Below is a small trained network, with its code and all its weights. Each question gives an input and a class and asks what happens when units are switched off, that is, made to give their printed mean instead of their output.

import numpy as np


def w(rows, s, z=0):
    codes = np.array(rows[::2]) - 128.0
    scale = np.full(codes.shape[1], s)
    scale[-1] = z or s
    return codes * scale


def norm(h):
    return h / np.sqrt((h * h).mean(-1, keepdims=True) + 1e-5)


def f(y):
    return y / 2 * (1 + np.tanh(0.7978845608 * (y + 0.044715 * y**3)))


def log_softmax(a):
    a = a - a.max(-1, keepdims=True)
    return a - np.log(np.exp(a).sum(-1, keepdims=True))


def net(x, mask):
    res = np.array(x, float).reshape(1, 5) / 4 @ E
    u = 0
    for l in range(4):
        y = f(norm(res) @ A[l][:, :-1].T + A[l][:, -1])
        res = res + np.where(mask[u : u + 8], y, B[l][:, -1]) @ B[l][:, :-1]
        u += 8
    return log_softmax(norm(res)[-1] @ U[:, :-1].T + U[:, -1])


A, B = {}, {}
E = w([
[125,125,128,128,127,129,126,129,129,129,128],'x0',
[177,175,97,129,36,140,135,207,160,131,192],'x1',
[186,103,149,99,229,123,132,249,67,169,156],'x2',
[123,115,140,122,70,123,126,122,12,138,109],'x3',
[154,209,71,141,175,156,155,35,79,115,245],'x4',
],0.0021)
A[0] = w([
[109,93,138,128,97,119,121,169,157,126,49,7],'0.n0',
[148,109,142,118,172,130,143,221,111,147,89,63],'0.n1',
[116,92,143,117,164,126,128,99,126,130,66,54],'0.n2',
[121,125,138,132,160,122,131,162,245,130,112,65],'0.n3',
[116,111,147,126,54,121,128,156,48,135,79,50],'0.n4',
[95,107,149,130,168,127,119,103,125,134,65,39],'0.n5',
[113,117,136,125,45,124,140,85,182,134,68,40],'0.n6',
[138,140,134,120,32,132,130,205,169,138,149,65],'0.n7',
],0.011,0.0018)
B[0] = w([
[185,186,237,138,80,135,204,103,215,231,255,239],'0.n0',
[45,134,141,156,85,116,44,177,154,88,170,241],'0.n1',
[205,176,78,168,153,70,167,163,118,69,84,185],'0.n2',
[133,18,115,84,138,243,99,55,54,187,35,222],'0.n3',
[134,26,98,79,159,247,101,54,88,179,49,236],'0.n4',
[153,163,86,153,163,40,216,158,109,78,74,187],'0.n5',
[37,119,125,146,97,124,21,198,124,86,175,240],'0.n6',
[190,185,80,162,199,19,218,157,111,55,65,254],'0.n7',
],0.0073,0.0074)
A[1] = w([
[104,66,95,47,147,164,111,60,125,146,77,80],'1.n0',
[15,135,151,135,74,102,50,108,177,68,119,70],'1.n1',
[92,189,147,102,159,107,161,25,81,125,192,134],'1.n2',
[102,122,194,75,205,121,139,116,158,121,115,107],'1.n3',
[123,170,79,82,143,151,139,62,123,130,168,185],'1.n4',
[95,136,145,64,164,117,74,222,145,106,176,78],'1.n5',
[53,119,130,150,118,90,41,227,101,82,170,2],'1.n6',
[156,184,190,100,125,133,175,68,145,176,254,118],'1.n7',
],0.0072,0.00098)
B[1] = w([
[143,70,107,114,147,254,116,118,106,194,88,207],'1.n0',
[93,181,111,174,117,108,69,192,81,115,219,210],'1.n1',
[162,103,207,171,133,158,138,215,219,198,131,181],'1.n2',
[119,138,35,206,20,148,113,152,62,101,140,123],'1.n3',
[168,110,223,140,106,133,158,172,108,176,131,167],'1.n4',
[91,122,104,212,46,125,85,74,101,90,137,181],'1.n5',
[20,113,140,156,126,142,73,95,105,100,183,253],'1.n6',
[141,124,205,97,45,88,182,125,232,211,142,200],'1.n7',
],0.0051,0.0055)
A[2] = w([
[148,146,102,54,139,187,106,120,97,140,135,25],'2.n0',
[91,97,128,65,113,157,94,80,169,152,169,69],'2.n1',
[152,170,104,118,201,117,164,147,142,93,154,62],'2.n2',
[133,134,81,91,124,64,160,82,154,83,95,32],'2.n3',
[110,128,60,65,168,128,118,113,140,97,159,61],'2.n4',
[108,123,151,98,117,132,148,85,159,126,117,44],'2.n5',
[145,151,72,81,121,61,167,131,146,87,109,2],'2.n6',
[146,172,63,1,142,64,107,50,150,150,181,41],'2.n7',
],0.0091,0.00062)
B[2] = w([
[177,43,150,176,133,154,141,45,74,162,95,193],'2.n0',
[179,167,121,189,215,66,177,196,34,65,64,237],'2.n1',
[117,54,127,241,95,46,124,186,63,103,3,237],'2.n2',
[194,202,113,125,204,133,180,191,159,122,153,216],'2.n3',
[145,145,187,179,76,185,166,227,128,157,143,139],'2.n4',
[132,69,77,155,110,106,56,179,190,157,161,127],'2.n5',
[189,155,98,163,199,107,183,137,138,67,86,251],'2.n6',
[152,185,59,5,200,86,102,92,191,172,188,89],'2.n7',
],0.005,0.0027)
A[3] = w([
[133,85,62,73,138,117,86,121,234,114,156,61],'3.n0',
[97,141,32,42,107,50,140,83,166,32,110,64],'3.n1',
[119,166,111,1,169,122,87,97,140,139,170,5],'3.n2',
[143,139,113,46,141,120,118,154,179,117,155,60],'3.n3',
[125,178,101,64,126,60,118,133,153,139,214,59],'3.n4',
[115,143,112,18,116,85,107,66,194,107,104,84],'3.n5',
[156,157,72,64,129,157,138,161,115,141,188,36],'3.n6',
[114,146,58,20,96,109,132,110,178,114,117,9],'3.n7',
],0.0063,0.0013)
B[3] = w([
[162,149,145,255,162,233,151,235,63,183,124,16],'3.n0',
[165,119,161,115,98,111,156,152,132,173,137,150],'3.n1',
[119,90,197,234,140,101,131,174,79,100,45,17],'3.n2',
[146,46,154,232,106,128,153,169,77,201,123,30],'3.n3',
[123,49,180,164,140,168,97,155,138,141,67,120],'3.n4',
[170,87,165,209,115,122,152,119,91,145,100,6],'3.n5',
[87,37,220,234,121,118,116,199,111,136,34,10],'3.n6',
[125,70,88,203,95,140,146,169,164,141,78,4],'3.n7',
],0.0086,0.0012)
U = w([
[7,150,122,168,92,112,28,141,103,68,212,220],'0',
[205,182,72,153,195,35,219,170,121,57,60,176],'1',
[169,131,221,105,69,126,173,147,233,229,186,101],'2',
[137,37,89,70,164,254,98,53,67,182,57,3],'3',
],0.0052,0.00058)

Each question gives the input, the list of numbers given to net, and the class t.
The units are the neurons (one row each of A and B). Each row of codes is followed by its name. A weight is (code - 128) times the scale printed after its matrix; where a second scale follows, it is the last column's (A, B and U).
mask holds one flag per neuron, layer by layer. A switched-off neuron (its flag False) gives its mean, the last column of its row in B, instead of its output. The means were averaged over made-up inputs and are rounded, as every weight is.
A unit's drop is (log p(t) with every unit on - log p(t) with that unit switched off) / (log p(t) with every unit on - log p(t) with every unit switched off).
The circuit of an input: a set's keep is (log p(t) with only the set's units on - log p(t) with every unit switched off) / (log p(t) with every unit on - log p(t) with every unit switched off). Starting from the 12 units with the biggest drops (on a tie, the unit counted first), units are removed one at a time, each time the one whose removal leaves the highest keep (on an exact tie, the one counted first), for as long as the keep stays at least 0.8.
circuit, biggest first: the units of the circuit, biggest drop first
most important unit: the unit with the biggest drop
top k neurons: the k neurons with the biggest drops, biggest first
top k neurons in layer l: the k neurons of layer l with the biggest drops, biggest first
input [-6,1,-3,1,-6], class 2: circuit, biggest first -> [0.n0]
input [8,-7,8,-3,-4], class 0: top 3 neurons -> [0.n1; 0.n7; 1.n6]
input [-4,2,-2,-4,8], class 2: top 2 neurons -> [0.n6; 0.n7]
input [7,-7,-5,7,-1], class 1: top 2 neurons -> [0.n5; 0.n2]
input [-1,-2,5,-3,8], class 2: top 4 neurons in layer 0 -> [0.n6; 0.n7; 0.n1; 0.n3]
input [-7,6,-4,-2,6], class 1: top 3 neurons -> [0.n6; 0.n0; 0.n1]
input [3,-5,8,-7,-8], class 0: top 4 neurons -> [0.n1; 0.n4; 0.n7; 1.n7]
input [-5,-3,-3,5,4], class 3: top 3 neurons in layer 0 -> [0.n0; 0.n7; 0.n1]
input [6,6,6,0,3], class 0: top 4 neurons in layer 0 -> [0.n1; 0.n5; 0.n2; 0.n0]
input [-6,0,8,-7,-6], class 0: top 2 neurons in layer 0 -> [0.n1; 0.n4]
input [-1,-3,8,2,7], class 0: top 3 neurons -> [0.n0; 0.n4; 0.n3]
input [-2,8,-6,0,-8], class 1: top 2 neurons -> [0.n7; 0.n1]
input [-4,-4,-3,-1,-2], class 1: top 3 neurons -> [0.n5; 0.n2; 0.n1]
input [1,7,0,-8,-6], class 3: top 3 neurons -> [0.n3; 0.n5; 0.n2]
input [-6,3,-2,6,4], class 3: most important unit -> 0.n0
input [7,4,-5,4,6], class 2: top 3 neurons -> [0.n7; 0.n1; 0.n6]
input [7,-4,-3,-3,-3], class 1: top 4 neurons -> [0.n2; 0.n5; 0.n1; 0.n4]
input [8,-7,-4,5,5], class 1: top 2 neurons -> [0.n0; 0.n4]
input [-1,-1,-3,-8,7], class 3: top 3 neurons -> [0.n0; 1.n0; 0.n6]
input [-4,1,4,1,-1], class 0: circuit, biggest first -> [0.n1]
input [-3,0,4,-7,7], class 2: top 4 neurons -> [0.n6; 0.n7; 0.n1; 0.n4]
input [4,1,6,5,-4], class 0: top 2 neurons in layer 0 -> [0.n1; 0.n3]
input [6,0,4,8,-7], class 3: top 2 neurons in layer 0 -> [0.n4; 0.n1]
input [-4,-8,-1,-1,-4], class 1: top 2 neurons in layer 0 -> [0.n5; 0.n2]
input [1,-8,-6,4,8], class 1: top 2 neurons in layer 1 -> [1.n7; 1.n6]
input [-7,1,-3,1,8], class 2: top 2 neurons in layer 0 -> [0.n6; 0.n4]
input [4,8,-4,-2,3], class 1: most important unit -> 0.n7
